Below are the code and all the weights of a small trained network. Each question names an input and a class and asks about switching units off, where a switched-off unit gives its printed mean instead of its output.

import numpy as np


def w(rows, s, z=0):
    codes = np.array(rows[::2]) - 128.0
    scale = np.full(codes.shape[1], s)
    scale[-1] = z or s
    return codes * scale


def norm(h):
    return h / np.sqrt((h * h).mean(-1, keepdims=True) + 1e-5)


def f(y):
    return np.maximum(y, 0)


def log_softmax(a):
    a = a - a.max(-1, keepdims=True)
    return a - np.log(np.exp(a).sum(-1, keepdims=True))


def net(x, mask):
    res = np.array(x, float).reshape(1, 7) / 4 @ E
    u = 0
    for l in range(2):
        y = f(norm(res) @ A[l][:, :-1].T + A[l][:, -1])
        res = res + np.where(mask[u : u + 9], y, B[l][:, -1]) @ B[l][:, :-1]
        u += 9
    return log_softmax(norm(res)[-1] @ U[:, :-1].T + U[:, -1])


A, B = {}, {}
E = w([
[130,132,130,126,128,131,132,129,126],'x0',
[101,217,122,158,141,31,119,173,103],'x1',
[186,145,160,114,251,130,97,121,128],'x2',
[128,125,126,132,131,127,131,130,127],'x3',
[127,130,127,129,130,129,130,127,130],'x4',
[128,133,130,127,125,129,123,127,133],'x5',
[67,115,187,98,123,146,145,203,151],'x6',
],0.0017)
A[0] = w([
[118,97,89,162,75,121,103,146,147,10],'L0N1',
[163,129,157,114,253,138,73,145,143,179],'L0N2',
[104,66,138,147,98,172,183,100,141,5],'L0N3',
[133,202,115,172,123,34,120,155,72,46],'L0N4',
[79,201,152,144,146,62,128,178,112,32],'L0N5',
[156,140,75,169,126,143,114,46,120,178],'L0N6',
[91,96,198,96,130,159,133,201,131,70],'L0N7',
[173,143,73,139,119,94,117,97,79,109],'L0N8',
[174,125,147,79,199,155,89,107,128,38],'L0N9',
],0.0035,0.0011)
B[0] = w([
[145,158,161,94,195,182,163,99,107,153],'L0N1',
[128,149,203,71,195,110,253,82,101,253],'L0N2',
[165,200,121,46,153,128,80,168,168,171],'L0N3',
[28,158,108,166,182,181,126,53,230,228],'L0N4',
[192,73,144,87,78,88,132,207,37,224],'L0N5',
[180,104,155,78,92,87,132,218,70,201],'L0N6',
[37,141,123,173,156,172,103,53,189,202],'L0N7',
[121,128,113,181,157,99,111,75,200,183],'L0N8',
[110,89,148,228,61,137,157,112,128,200],'L0N9',
],0.0029,0.0036)
A[1] = w([
[65,124,130,187,96,85,175,121,164,160],'L1N1',
[70,129,122,134,84,167,3,219,160,34],'L1N2',
[214,64,136,137,77,113,175,124,49,7],'L1N3',
[86,126,62,183,92,156,4,107,194,50],'L1N4',
[221,94,43,89,51,108,11,243,81,47],'L1N5',
[97,94,92,200,88,82,16,196,144,79],'L1N6',
[144,14,103,139,140,173,146,131,142,94],'L1N7',
[106,105,169,106,115,88,156,238,56,56],'L1N8',
[183,133,203,110,216,67,174,140,45,182],'L1N9',
],0.004,0.0018)
B[1] = w([
[176,131,125,150,164,145,98,87,105,205],'L1N1',
[172,30,77,197,117,58,163,191,194,169],'L1N2',
[197,72,79,28,214,225,59,209,102,166],'L1N3',
[48,179,67,75,47,194,159,192,43,158],'L1N4',
[156,253,235,74,47,45,217,19,236,155],'L1N5',
[223,82,179,187,88,191,214,64,83,158],'L1N6',
[105,171,123,178,142,53,130,134,96,159],'L1N7',
[152,140,237,54,131,51,106,180,26,168],'L1N8',
[107,125,71,133,76,131,62,154,149,255],'L1N9',
],0.0048,0.0047)
U = w([
[254,254,211,1,1,86,251,10,255,215],'0',
[255,2,2,3,254,252,1,219,84,98],'1',
[126,252,1,255,3,247,253,2,2,157],'2',
[68,255,2,254,255,1,1,2,230,80],'3',
[1,2,10,149,2,251,254,254,255,159],'4',
[1,67,255,159,255,255,224,2,254,249],'5',
[243,2,255,252,12,2,254,240,4,25],'6',
[6,226,253,14,206,2,2,254,3,2],'7',
],0.0052,0.0024)

Each question gives the input, the list of numbers given to net, and the class t.
The units are the neurons (one row each of A and B). Each row of codes is followed by its name. A weight is (code - 128) times the scale printed after its matrix; where a second scale follows, it is the last column's (A, B and U).
mask holds one flag per neuron, layer by layer. A switched-off neuron (its flag False) gives its mean, the last column of its row in B, instead of its output. The means were averaged over made-up inputs and are rounded, as every weight is.
A unit's drop is (log p(t) with every unit on - log p(t) with that unit switched off) / (log p(t) with every unit on - log p(t) with every unit switched off).
The circuit of an input: a set's keep is (log p(t) with only the set's units on - log p(t) with every unit switched off) / (log p(t) with every unit on - log p(t) with every unit switched off). Starting from the 12 units with the biggest drops (on a tie, the unit counted first), units are removed one at a time, each time the one whose removal leaves the highest keep (on an exact tie, the one counted first), for as long as the keep stays at least 0.8.
circuit, biggest first: the units of the circuit, biggest drop first
most important unit: the unit with the biggest drop
k most important neurons: the k neurons with the biggest drops, biggest first
k most important neurons of layer l: the k neurons of layer l with the biggest drops, biggest first
input [5,2,-1,-8,-3,7,4], class 6: 3 most important neurons => (L0N2, L0N5, L0N7)
input [2,8,-2,8,8,-6,3], class 6: 3 most important neurons of layer 0 => (L0N5, L0N2, L0N4)
input [-5,0,0,-4,8,-3,5], class 4: 2 most important neurons => (L0N2, L0N7)
input [8,4,-2,-2,6,-3,0], class 2: circuit, biggest first => (L0N4, L0N2, L1N4, L1N1)
input [-8,-2,0,-8,7,-4,-8], class 0: circuit, biggest first => (L1N5, L0N2, L0N6)
input [-8,2,-5,-4,-3,0,2], class 6: 3 most important neurons => (L0N2, L0N8, L1N2)
input [-2,-4,-8,8,-6,0,0], class 0: circuit, biggest first => (L0N3, L0N4, L1N5, L0N2)
input [0,3,-7,-4,-6,6,0], class 2: most important unit => L0N6
input [5,7,-3,-5,6,-7,0], class 2: circuit, biggest first => (L0N2, L0N6, L1N6)
input [8,8,-7,5,1,-6,2], class 6: 3 most important neurons of layer 0 => (L0N5, L0N2, L0N4)
input [7,1,2,-7,-2,5,-1], class 3: 3 most important neurons of layer 1 => (L1N9, L1N6, L1N4)
input [-1,-4,0,-6,0,-3,-6], class 0: circuit, biggest first => (L1N5, L0N6, L0N2)
input [6,1,5,3,2,6,-3], class 3: 2 most important neurons => (L0N5, L1N9)
input [3,7,-3,2,5,-2,7], class 6: circuit, biggest first => (L0N2, L1N6)
input [2,1,1,0,5,7,-4], class 3: circuit, biggest first => (L0N8)
input [-2,-8,-1,-6,-6,-7,-8], class 0: circuit, biggest first => (L1N5, L0N2, L0N6)
input [4,0,6,-1,-8,3,1], class 5: 4 most important neurons of layer 0 => (L0N5, L0N6, L0N2, L0N9)
input [7,7,-3,0,5,0,-6], class 2: 2 most important neurons => (L0N2, L0N4)
input [-7,1,-1,3,8,8,7], class 6: 2 most important neurons => (L0N4, L0N2)
input [-2,0,1,8,-5,4,-5], class 1: most important neuron => (L0N6)
input [3,-8,-2,5,-5,1,-3], class 0: 2 most important neurons of layer 0 => (L0N2, L0N3)
input [2,8,-4,1,-4,1,8], class 6: 3 most important neurons => (L0N2, L1N6, L1N2)
input [4,3,3,4,3,3,-1], class 3: 2 most important neurons => (L0N4, L1N9)
input [0,0,5,0,0,-7,2], class 5: 2 most important neurons => (L0N5, L0N6)
input [4,0,2,5,-3,-3,7], class 5: 2 most important neurons of layer 0 => (L0N7, L0N6)
input [-5,1,-1,-5,-5,-1,4], class 6: 2 most important neurons => (L0N2, L0N4)
input [-2,-1,8,-8,-5,7,7], class 5: most important unit => L0N7
input [-7,6,-4,-7,4,2,4], class 6: 2 most important neurons of layer 0 => (L0N2, L0N5)
input [-6,5,-4,-8,-2,5,3], class 6: 2 most important neurons of layer 0 => (L0N5, L0N2)
input [-3,1,3,5,-6,-5,0], class 3: 2 most important neurons => (L0N6, L1N9)
